Below are the code and all the weights of a small trained network. Each question names an input and a class and asks about switching units off, where a switched-off unit gives its printed mean instead of its output.

import numpy as np


def w(rows, s, z=0):
    codes = np.array(rows[::2]) - 128.0
    scale = np.full(codes.shape[1], s)
    scale[-1] = z or s
    return codes * scale


def f(y):
    return y / 2 * (1 + np.tanh(0.7978845608 * (y + 0.044715 * y**3)))


def log_softmax(a):
    a = a - a.max(-1, keepdims=True)
    return a - np.log(np.exp(a).sum(-1, keepdims=True))


def net(x, mask):
    res = np.array(x, float).reshape(1, 3) / 4 @ E
    y = f(res @ A[0][:, :-1].T + A[0][:, -1])
    res = res + np.where(mask, y, B[0][:, -1]) @ B[0][:, :-1]
    return log_softmax(res[-1] @ U[:, :-1].T + U[:, -1])


A, B = {}, {}
E = w([
[160,110,29,161],'x0',
[250,129,138,114],'x1',
[119,243,132,151],'x2',
],0.011)
A[0] = w([
[124,151,170,112,112],'N0',
[124,185,113,121,94],'N1',
[133,156,43,115,110],'N2',
[128,197,103,129,155],'N3',
[122,30,139,116,120],'N4',
[153,112,130,120,110],'N5',
[99,124,125,121,87],'N6',
[189,130,151,125,103],'N7',
[130,177,124,146,99],'N8',
[112,118,252,119,140],'N9',
[129,164,139,125,125],'N10',
[142,125,73,146,118],'N11',
[124,123,59,130,158],'N12',
[138,128,86,135,102],'N13',
[155,131,128,126,247],'N14',
[53,123,119,133,161],'N15',
[179,121,144,126,115],'N16',
[193,148,134,128,133],'N17',
[125,157,118,122,99],'N18',
[72,121,88,134,90],'N19',
[139,127,73,139,148],'N20',
[170,135,132,129,88],'N21',
],0.022,0.012)
B[0] = w([
[170,119,103,151,168],'N0',
[121,78,120,184,169],'N1',
[174,153,99,165,188],'N2',
[138,61,179,133,214],'N3',
[138,47,169,201,210],'N4',
[113,111,107,146,145],'N5',
[104,122,92,148,134],'N6',
[101,104,58,119,180],'N7',
[122,82,125,180,167],'N8',
[199,199,93,149,246],'N9',
[139,111,139,155,161],'N10',
[160,161,109,163,176],'N11',
[173,173,134,119,197],'N12',
[145,147,101,159,152],'N13',
[132,141,225,4,226],'N14',
[101,105,114,31,217],'N15',
[98,113,79,123,174],'N16',
[94,98,87,96,197],'N17',
[127,103,110,159,138],'N18',
[103,103,57,104,171],'N19',
[158,162,125,128,186],'N20',
[108,112,70,164,151],'N21',
],0.04,0.014)
U = w([
[216,175,98,151,132],'0',
[77,89,50,83,170],'1',
[144,36,188,201,175],'2',
[131,155,221,61,252],'3',
[10,169,146,120,43],'4',
[72,107,105,195,57],'5',
[65,163,150,122,49],'6',
],0.012,0.0045)

Each question gives the input, the list of numbers given to net, and the class t.
The units are the neurons (one row each of A and B). Each row of codes is followed by its name. A weight is (code - 128) times the scale printed after its matrix; where a second scale follows, it is the last column's (A, B and U).
mask holds one flag per neuron, in row order. A switched-off neuron (its flag False) gives its mean, the last column of its row in B, instead of its output. The means were averaged over made-up inputs and are rounded, as every weight is.
A unit's drop is (log p(t) with every unit on - log p(t) with that unit switched off) / (log p(t) with every unit on - log p(t) with every unit switched off).
The circuit of an input: a set's keep is (log p(t) with only the set's units on - log p(t) with every unit switched off) / (log p(t) with every unit on - log p(t) with every unit switched off). Starting from the 12 units with the biggest drops (on a tie, the unit counted first), units are removed one at a time, each time the one whose removal leaves the highest keep (on an exact tie, the one counted first), for as long as the keep stays at least 0.8.
units of the circuit, in order: the units of the circuit, biggest drop first
most important unit: the unit with the biggest drop
k most important neurons: the k neurons with the biggest drops, biggest first
drop when u is switched off: that unit's drop, to one decimal
input [3,6,5], class 1: units of the circuit, in order -> N17
input [2,8,-8], class 1: 3 most important neurons -> N7, N16, N17
input [-3,1,-2], class 3: 2 most important neurons -> N2, N11
input [0,5,5], class 1: 3 most important neurons -> N4, N17, N7
input [3,-5,4], class 1: 2 most important neurons -> N15, N4
input [-3,-2,-4], class 2: 2 most important neurons -> N4, N14
input [-7,1,8], class 2: 2 most important neurons -> N3, N1
input [1,0,-4], class 2: 2 most important neurons -> N4, N15
input [-1,-6,7], class 2: 4 most important neurons -> N3, N1, N8, N17
input [-3,-4,-5], class 2: 2 most important neurons -> N4, N14
input [-1,3,-2], class 3: 2 most important neurons -> N14, N19
input [3,2,-5], class 2: 2 most important neurons -> N4, N9
input [8,-5,-7], class 0: drop when N12 is switched off -> 1.8
input [-5,-8,5], class 1: most important unit -> N15
input [1,1,7], class 2: drop when N6 is switched off -> 0.0
input [4,-4,-7], class 2: drop when N4 is switched off -> 6.7
input [-2,3,0], class 3: drop when N19 is switched off -> 0.1
